Each row is followed by its class.
[ 129   72   84  408  394  290  153 -377 -606 -139 -154   75 -160  165
  -43  449 -180  127  281  397 -165  128   95 -220  167 -272   29  361
 -124  231 -129 -375 -138  106  -74   53 -113 -120 -395 -232  139]  z_548
[ -18   76  -88  122  -51 -544   10  -81  101  -76   19   68  632 -169
  128 -691   52    0   78 -111  355   67  143 -191 -134  324  135 -176
   29  -14  234  -21  -54  188  105 -103  -42   20  362 -210 -305]  z_399
[ -69 -171  183  -67  -56 -176   52 -138 -107   52  -47 -230   76  159
   57 -187  215  -27  149   21 -451 -145 -113   72  -53 -160 -256   66
 -114  -36 -126  419  143 -313   52 -151  -87   -8 -310  -93   17]  z_573
[ 291  213  304   74  -29 -141  318 -259    3 -168   98  -40 -110  108
  154   21  -91  121    4  266 -471 -154  -11  163   11 -234  -81  205
 -522   83 -101  149   37 -189 -118  116   69 -214 -149   53  182]  z_573
[ 316   72   67  236   -2  -66 -101 -100  225  -26   68   68 -133 -203
  -18  202  111   -2   37  113  -62 -236  110  224  -59 -379 -190   73
 -278  -12 -125  484   50    2  -69 -190  -62   10 -123  143  307]  z_506
[-139 -316   90  -49  156  213   35   36 -221  219   26   31   36  291
  -53  115   20 -241  151  480 -145   60   99 -269   84  171  116  -77
  222  196   71 -296  -12  -23  -40  211  123  -48  210 -309   35]  z_728
[-497 -225 -283  252  203  -25 -340  299   -8  208    8   15  159 -128
   95 -296   86 -222  545  -29   30 -265 -125   84 -200  152 -207 -134
  288  153   91  127  -53  112 -140 -146 -484   94  110 -407  -94]  z_506
[ -85   10  -35  -58  -69  -73    9  -67   42   41    8  132   14    0
   -3  103   33 -189  -41  -10  -48  -44   62 -165  -42   58   90   60
  137  190   42  131  -38 -187   35   10  202 -132  -40   -5  126]  z_399
[ 773 -265   96  -38  -70 -106  109 -295   33  -44   30  -60   24  130
 -153 -273  297  112 -551 -304  177  226  310 -210  -84 -194  191 -199
  -93 -143  107  320   37  -23  182 -239   50  -38  113  304  185]  z_307
[ -15  -97  340  -55  205 -316 -130 -527 -556  242 -286  -52  160  148
  -11  135   43  315  428  292  -54  239   41 -310  -93 -392  136  -17
  263   40 -224 -430  -76  222 -113 -176    9  131   16 -267   77]  z_728
[ 229   91 -158 -151 -129  131   47  214  171   23  -37  -29 -163  -63
   61  413  -38   25   32  285 -193  -98   20  170   62  -34  -40  110
 -313  -68 -109   86   30 -186  -75  288   11 -164  -81   26   36]  z_506
[ 240  -22   20 -379 -343 -270  179 -262 -119   24  -86  278  499  -45
 -266 -254 -177  119 -401 -136  318   71   13  -87 -301    4  651  196
 -177 -561   61  138  343   51  -51   41  265  -99  302  -79   42]  z_963
[-125  104  181 -198 -108 -114  100   -7  185  -80   92   -6   89  -90
   44  138 -187  -72  246  149 -256   16  103  226  -23 -191  -82  -39
 -129   84 -173  187   81  -92  -98   73  112 -222  176  131   58]  z_802
[ -70   75 -102  -22  -42  -33   71   50  122  -28   68  105  -64  -35
    7   53  -28 -178  -44  -35  -30  -89   21 -119  -86  123   57   67
   22  197   56  112  -84  -94   68   16   88  -96  -77  -88   73]  z_608
[ 309  -87  265  106  -17 -145   99  -74   50 -205   87  -39 -197 -266
   11   -7  -56 -109  144 -210 -123    0  122  108   32 -135 -337   59
 -190  274 -197  512 -120  -59  -52 -297   11  -33 -221   53   55]  z_608
[-194   70   38  -17  -40 -124  -18 -133    6  117   -6   99  187   58
   24   42   99 -153   40   50 -123   17  -31 -226   28   94   85  133
  317  227   47    1  -27 -147   62  -29  163 -124 -189 -173   35]  z_307
[ -34   74   61  -74  -89 -182   43  -98   66   67   24   88  132    6
   32   48   93 -135  -11    3  -42  -17   18 -182  -89   51  130  141
   99  140   60   43  -38 -158   31  -56  156 -185  -82  -86   90]  z_506
[  12  151  189  -43 -108  -89  -14  -43  160 -119  213   80  -57 -255
  -52   97  -21  -85   24    1  -86  -55   40  103  -54 -149 -197   69
 -150  -14  -32  303  -64   41  -60 -121 -117  -69    9 -141  158]  z_608
[-146 -262 -554   -9 -195  173 -170  169  246   75  -69   51 -244 -101
  -11   30  -36  114 -248 -203  406 -183  198  253 -287  -69  494 -139
 -235 -520 -126    4  122   44 -123  191 -102   92  369  120  103]  z_340
[ -27   41  146  163   44 -303   59   72   24 -132  153 -241  -82  -57
  125  122  -32   25  245   50 -275   31   93    4  -80 -173 -251  -28
 -295  418  -37  182 -216 -103  -82 -310   -3 -180  -49   56   10]  z_399
[ 214  126   22  224   37 -211  161 -137   41 -185   71  -38  127  -20
   95 -105   79   44  -21  -32  -56 -262  -75  176  -41 -213    7   62
 -339  -65   -4  382  -37  -51 -178 -133   22  -75  -53  -41   21]  z_548
[ -26  102   -6  -36  -80   80  -77  131  168  -73   79   82 -143  -42
   55  310  -38 -151  106  223 -209 -176    9  179   71 -112 -133  122
 -201  206 -163   39  -41  -35  -77  132  -68 -107 -218  -21  101]  z_728
[ 194  112 -135  -93 -144   51  -15   79  176  -54   15   14 -138  -31
   60  351  141   19  -38  127  -80 -141  -76  180    7  -40  -62   76
 -164  -41 -179   28 -101  -10  -32  205  -22  -82  -98    5   24]  z_728
[  34  129   63   10   14 -129   10 -150   77   52   -8  114  106   20
   25   75   51 -121   38   31 -120  -22  -16 -196    3  109   24  112
  232  111   53  132  -80 -102   23   38  135 -118 -178 -139   62]  z_802
[-270   55   13  140  212   70  227 -286 -426   63  -88   99 -139 -137
  131  -77 -129  272  115   79   25  -12  102 -176   16 -265   74  -28
  -38  213 -130 -493  -12  134  263   56 -193   48  -23 -185    9]  z_399
[ -98   17  -22  -54 -131 -132   24   60   51  -24   47   99   97  -19
    7   29  -57 -209  -27    5  -62 -107   -9 -111  -67   62   17   66
  118  125   16  170   -9 -138  -35   -7   98 -140 -109 -110 -102]  z_307
[-123  278  -25  156  161  250  -25 -242 -420    8  -13   84 -126 -291
   75  -46 -129  182   31  203  285   60  154 -395   67  -51  -81  -71
  107 -371   42 -195  -67  171  259  138  -35  142  272  -95  -53]  z_653
[-220  202   85  100   46  -63 -121 -113 -264  -68  -68   61   92  -33
 -238 -110   48  -43   51  166  198    8  208 -277  248 -155  117   55
  383  123   48   56  232  152  218 -271  106   12  -45 -155 -115]  z_548
[ -16 -125  -15  230  208  -47 -112 -581 -184   83  -37    2  123  209
   84 -292  191  168   46 -110  -48 -119  -24   72 -129 -245  -29  158
  -85  -12   -2  -66   25   33   72  -60 -237  193 -221 -106  237]  z_653
[  62   58  142  -10  -84 -329  -13  -30  160  -19   30  -28  256 -125
   34 -337    3 -117  124  -64 -231 -180    2  158 -177 -181 -239  -99
 -143   56  -40  454  194   31  -13 -216 -216  -71  -56  -40  -16]  z_307
[ 184  106  -16  -37 -110  218   36  155  143  -68   35   60 -234  -93
   20  259  -50  -34   23  208 -182  -86   61  173  172 -139  -90  155
 -233   49 -161  107    7  -57   23  214  -59 -110 -165  -15   78]  z_340
[ 810   -3  -67 -127 -143   79 -368 -371  490   25   61  -61 -185 -303
 -295  429  316  310 -299  128  176  120  225  205  -11 -265 -311   53
  -12 -551  188  576  193  -56   26 -208 -267  150 -172  234  266]  z_728
[ -78 -148  186  123  127 -225  123 -322 -382  -34  -26    2  -67   11
   96 -103 -195   86   66   83  -30  257  243  -68 -162  -99  149  -60
 -158  -29  -67 -567 -130  167   67  -50   65  -69  356  -42  126]  z_548
[  61  -21  -73  -80 -186  192   31  138  223  -75   49   15  -84   81
   73   40  125 -147 -113  164 -253 -168  -11  186  115   -8  -13   30
 -138   24 -218  -29   73   -9   55  255  -35 -134  -99   37  111]  z_223
[ 218   10  -32 -102 -114  140   65  127  192 -100   -1   28 -238  -80
   38  129 -102  -26  -28  -54 -197 -147  -84  176   42  -17 -119  132
 -277    7 -180  119  -35   18   -9  122 -162  -56 -130   69  159]  z_653
[ 188   60 -140 -113 -206  115  199  287  289  -70  -48  -47  -88   37
   87  219  -28 -168   43  279 -288 -218  -69  266   85 -140  -34  160
 -335  -54 -221  170   81 -136    1  253   28 -143 -116  -86   36]  z_340
[ -37  214  321  -20 -164 -392  147  -23   17  -76   43   49  180 -112
   59   50 -105 -127  140   38 -238  -90  -12    7  -72 -140 -147   65
 -361   18 -170  324  102   15  -47 -162   86 -181   32  -94   11]  z_963
[-476   17  399  -13   47 -390 -155 -184  -26  149  175   92  157  316
  135 -434  191 -208  426  240 -365   70  271 -208  193   33  134 -247
  432  899   30 -334  -51   45   54  -65  115 -245  239 -107  -67]  z_802
[-147  -52   -5  -98  -82 -167  -48    0  148   80   30   26   95   15
   50  -88   44 -204   89 -117  -78  -17   40  -97 -146  178   34   -9
  124  291   55   44 -113 -109  -29  -40   45  -91  -34 -127  -33]  z_340
[-439  375 -174  267  167  187   30 -424 -154  -23  -75  -31 -234   97
  171  556    2  407  207  368 -197  -71  -64   66   63 -213   32  290
   37  272 -119 -595 -173 -187 -175  256  -36  -23 -400 -160   95]  z_399
[ -75  255   61 -146  -47 -245  125   45  124  -64   88 -214  -43   -4
   25   99 -110  186   53 -112 -254 -124  -26  193  -69 -143  -29    5
 -422  225  -13  275  -84 -150  -66 -140   63  -32  165    1  209]  z_728
[ 478  -92  168   -6   90   78   18 -353 -251    2  -14  -74 -239  -94
  -72  106   49  111 -120  229 -135  -16   90 -143  126 -343 -235   -4
  -78 -296   41  517  208 -232  -73 -130  211  -27 -155  217  156]  z_653
[ -23   66 -150  -17 -111  100 -103  126  243  -51   30   50 -165 -222
  105  298  -55  -46  141  280 -182 -136   25  262   31 -111 -146   95
 -262  109 -251  -74  -61   65   53  172 -160  -39 -119   15  125]  z_548
[-234    3  -63 -170  -70  -32  -46   67   68   76   49   41   35    7
  -28   32  -57 -112   30 -142  -27  -12  -32 -126 -117  157  100   11
  103  217   52   75  -58  -91   44  -16   88  -45   22    8   61]  z_608
[-478    4 -121  -22  161  233  -38 -188  -26  225 -135   59  373  334
   55   36  135  139   76  176 -238 -154 -349   31  -40  333  127  110
  108 -195  -60 -460  105  112  -17  541 -253   93 -123 -284  208]  z_608
[ -31  -11  -25  -61 -165  183   26  161  191 -123   55  115 -117   24
   40  -25   27 -192 -129  128 -106 -147    0  158   43  -19  134   52
 -131 -179 -258  -79   15  136   -8  231   -7  -63  100  -60  214]  z_223
[ 115  181 -290   -4 -202  174   51  236 -268  -69 -223  132 -188 -322
 -167  226 -270  242   -4 -194  345 -104 -140  155 -359  -51  288  289
 -335 -610 -156   55   24   51  -85   24 -126   37   34   59 -174]  z_802
[ -49   38 -116 -222 -177  197  -15  107  157  -22    5  -69 -111  -11
  -18  126   55   27    8  -21 -214 -155 -141  201   67  -95  -99  144
 -203   51 -237  220   73  -67   21  130 -106    0 -223  -10   80]  z_653
[-206   62 -137   92  340   34 -208   11 -295  334 -198   49 -285   11
   83  422  155   36  323  -21   13   54  -33 -294 -137  118 -167   -3
   60  227   50 -139 -142  -53   88    7 -119   77 -301 -128  -13]  z_608
[-232    8  -21  -80 -104 -181   -6   13   36   70   18   26  126   10
   -6  -14   59 -186   44  -88   45  -19   43 -131 -108   39  127   47
  100  112   34   93  -10 -100   75 -133  113  -64   -6 -132  -47]  z_573
[-243  -29   45 -115 -128 -205   -6   78  118   70   66   60  153  -11
    1   -7  -34 -298  106 -143  -50  -49   26 -134  -26  122    3   46
  116  309   80  183   -7 -125   58 -139  124 -129   -1 -125  -65]  z_340
[ 194   90  -65 -153 -222  -76  110   91  343 -172   26  101 -152  -97
   79  162 -116  -99  -44  222 -221 -272   43  296   14 -180  -18  186
 -402   47 -267  127   37  -49  -46  216  -64 -100 -113  -64  114]  z_307
[-136   36   32 -149 -122 -165  -59 -117  109   53   37  108   38  -61
  -22   93   -2 -196    3 -126  -44  -33   34  -86 -158  116   36  107
  189  222   66  123  -58 -194  -15 -102  137 -112 -147  -77   65]  z_728
[ -51  164   48  102  133  -44  -45 -226 -249   34   26  147   17   21
   53  357   29  -53  358  247  -31 -144  -88 -223  -32  -35 -119  374
  124  398   38  -71 -137  -71  -71   42 -101 -174 -308 -347  -41]  z_728
[ 253  202  100  216  191  153  -46  -37 -413  -12   15  -71 -389  -45
  129  561   41  309  371  649 -277  -34   -6  -44   18  -88 -172  273
 -113  253  -79 -328 -374 -209 -212  188   37 -192 -249  -34  -34]  z_223
[  36 -247 -104   54  230 -242  -63  -76 -342  317  -81  109 -359   84
  115  273  107   -8  202  120   46   93   61 -491  -61  390   97  -75
  400  289  174 -444 -387  -20  284   17  221  -34  246  -93 -101]  z_608
[-382  411  323  -50  178 -111   13 -580 -117  -61  125   -5 -345 -134
  222   74 -279  254  348  253 -691 -291 -123 -106   61  108 -266  304
  -53  442 -142 -243 -183   80  105  141 -219  -86 -125 -251  306]  z_223
[-288    1  404  -66  274 -394  139 -354  -32   12   70  -23  253   18
  185 -161 -218   41  426  -17 -459  154   41 -192   36  181 -124    5
  -79  700 -121 -295 -286  238   47  -23 -184  -65  -29 -374  199]  z_573
[-123 -131  134  -33    6  472  -64  -59 -491  145   58  -71   50  277
  -88 -214  297 -146  -21 -149   41   43 -183 -417  281  188 -293  -69
   -7   24    0  279  121   59  192  101  -97  237  288 -171   64]  z_728
[ 117  113   75  100  -26 -214   85   -7  136  -96  123  -33   88  -87
  141  -15  -21  -98   83  195 -266 -247  -53   83  -96 -173 -189  -19
 -369   77  -55  354    0  -15 -206  -11  -22 -140  -27  -78   79]  z_399
[-310 -129  205 -274  114   80  146   84 -365  -21  -60  -18 -262  144
    9   37 -239 -173  293   35 -357   65   84    8 -299  -41   32   82
 -101  347 -250 -418 -270  -35   29   78  -86  -90   68 -233  141]  z_223
[-580  -80   64  526  410  164  -64  -72 -335  138  -28  -66  477  235
  179  106   96 -133  483  382 -268  105  -33 -227  246 -172  -15   22
  339  185 -205 -312  -84  216  191  -19   63  -83 -204 -200  178]  z_223
[ 190   64 -159  -89 -129  164   76  111  274  -85  -52   40 -260  -99
   77  287   33 -110  -27  233 -115 -118   25  191   58 -108    8  197
 -151  -24 -202    6   27  -90   22  205  -31 -123 -233  -50  105]  z_548
[ 186  151  215  181  -64  -85  163 -135   22 -217   98  101  -33 -143
  -38   30   35 -116   27  134 -140  -83  187   73  117 -299 -125   91
 -187  144 -175  531   97 -101  -20 -153  190 -170 -189   10  140]  z_728
[-658   54 -327  172  126   51 -126   57 -137   51  -98  296  -18    8
  -71  162  102  -45  -36 -224  320  192  162   21 -134   66  483  143
   97  162  -92 -488 -167   22   78   11  162   -6  -68  -79  239]  z_307
[-120   -1   40 -143 -179 -111   59   10  181    4   77  104  108  -41
    2  -11  -22 -280  -72 -106  -73   -1   39 -162  -38  108   13   54
  100  200   -5  185    7 -107   57  -33   86 -141  -18 -124   69]  z_307
[  70  243   43  132   49  128  114   -6  125 -107  146 -164 -178 -280
  141  144 -142   85  133   96 -297 -251   -9  117  -88 -235 -407  115
 -353   76  -63  420  -48 -146  -51  -47 -294  -58 -286 -173  110]  z_223
[  25  -77  127  -83 -258 -467    6  -64   75  -97  -82  198  618   72
 -132 -254  137 -248  -39 -269  -54 -121 -157  -56  -74  125  228  162
  -71 -213 -202  421   56  209  107 -195  144  -67   83 -112  210]  z_223
[ 627 -261   55   53  -57 -311  309 -355  149   51 -204  115  447  190
 -153 -192    1    5  -21  182 -123 -182   42   72   34 -151  133  183
 -227   62   49  273  448  -40  -86  -30 -113  -62 -169 -264  142]  z_802
[-102 -491  -75   96  243 -163 -203 -370 -235  298 -112  132 -147  193
   29   -6  110  -77  333  -98 -324  -82    4   49 -156   36 -324    9
 -157  287   78  244   94 -238   78 -181 -222  163 -158  -13  178]  z_963
[-146  205 -185  374  122 -220  -15  140 -215   26 -123  127  336  130
   96  126 -124  -64  199   47  -79 -371 -235  -64  204 -142  261  255
 -183   11 -143  -14   31  332  -44   74  -81 -137 -152 -416   58]  z_802
[  94 -116  153 -189   48 -164  224   25 -425  109 -313   25  182  487
   -6   32 -130 -100  116   41 -122  118 -125 -426  -48   30  349  196
 -315 -241  -92  172  111 -134  -27   62  386  -19  126  -46  122]  z_506
[-119 -102  -36  255  329   87 -245 -239 -339  146  -69 -102 -235  -40
  127   56   31  120  173  299  -64  -82   21 -331  -95 -281 -169   38
   25  -24   -1 -188 -100   45   35 -110 -206  166 -254 -125  204]  z_340
[  33 -369  212  235  313 -124 -157 -598 -302  248   43  241   14  106
  147  237  108  -64  112  314  -55  119   17 -451  119  225 -108  142
  331    2  238 -413 -133  -46   26   69   50  -42 -114 -102  180]  z_573
[ -89  -45  -70 -105  -57 -130   15   19   26   96    6   92    2   40
   22   79   11 -129  -29 -135  -36  -31  -60 -205 -163  116   56   66
   13  232   97  107 -110 -176   51  -56  105  -47  -54  -18   78]  z_399
[  -4    8  -84  -21  -73  107  -85  123  211    5   36   36  -60  -73
   58  205  108  -60   44  107  -99  -83   -7  174  112   28  -99   83
 -155   33 -170   98   11  -35   11  167    2  -51  -66   70  151]  z_506
[ -95   85  -19 -169  -74  -33   -4   -6  100   51   84  106  -96  -34
  -15  156   15 -130  -44  -96  -50  -16    2 -205  -40  201   33   64
  125  222   97  116 -162 -191   25   50  127  -98   -4  -77   69]  z_802
[ 300  -78 -180   41  -56   96  -12   88  274 -127   28   26 -171  -60
   32  119  -17    0 -166  106  -78 -124   44  293  -56  -28   65  129
 -331 -128  -83   44   -2   -9  -74  155 -101  -78 -158  104  173]  z_548
[ 104   13   60   11  -51  -78   53 -121  218   18   -3 -161  118   44
   88  -32   86  -61   62   20 -219 -109   25  102  -45 -140 -247  -79
 -298   34  -51  288  201  -57  -82  -88 -145   -2 -122  -61   43]  z_223
[ 128  241  -80   79  -15 -199  -88  -90   16  -58   95  -94  152 -236
    4    5  115   63   72   13   38 -267  -59   32 -144 -191 -175    5
 -244  -67   93  441    7  -31 -190 -185 -153  -65  -99 -112 -132]  z_802
[ 251  187  121   46 -141 -303  109  -40  -32 -148    3   42  173 -252
   -8  109 -113  -15  233  226 -160 -287  -57  172  -49 -367 -185  171
 -403 -120 -211  561  121   22  -92 -122   -2 -103 -122 -124  -36]  z_608
[ -39  -34  -88  -72 -100   80   21  247  176  -75  104    8  -61   33
   33   64  -73 -122   11   12 -178 -164  -75  247    2   61  -32  100
 -300  133  -76    2  -61   -5   -4   84  -73  -34   30  -14  101]  z_223
[  97   40  -34   74  -79  207  239   15 -255  -32  -72  -39 -255  197
  188  318 -112  215 -183  354 -282 -235 -169 -131 -330 -134  202  194
 -583 -560 -210  -39   42 -236 -261  481   39 -269 -150  107  147]  z_340
[  33  249  117  285   85 -368   17 -158  -39   70  -58  -79  256  102
  107  242  255  107  338  426 -375 -134  -42  121   -7 -289 -187  120
 -211  310  -82   98   28 -157 -113 -124   55 -165 -356  -80   -8]  z_307
[ 117  127  180  -85   35  -87  118   25  -65 -159  156 -141  -94 -137
  -35 -151 -159   83  109  -47 -240   11   80   97  -92  -50 -219   -4
 -246  230    8  301  -45   -5   41 -170  -59 -111   39   -1  -42]  z_223
[-329  -58   39  299   20 -383 -227   95  -41  211   -6   31  143  162
  128   78  345   63  245 -158   59  394   87  -77  -67  230  111 -261
  213  209  -14 -516 -288  232  104 -176   24  -91  196   81 -150]  z_573
[-257   64   89   85 -112  128   86  -15  415 -260  249   72 -408  154
  107   -2  -26 -283  -52  -50 -549 -239  -20  160  192  -22 -127  291
 -143  652 -275  115 -116  -17  221   30  -53 -110 -362   54  381]  z_399
[-150 -112  -33  452  321  253  223 -206 -399  126  -55   78  108  343
  162 -225  181   73   93  364 -194  -27   -9 -275  304  -26   11  -12
   57  214    0 -313   81   46  228  288 -112   29 -139 -340   47]  z_399
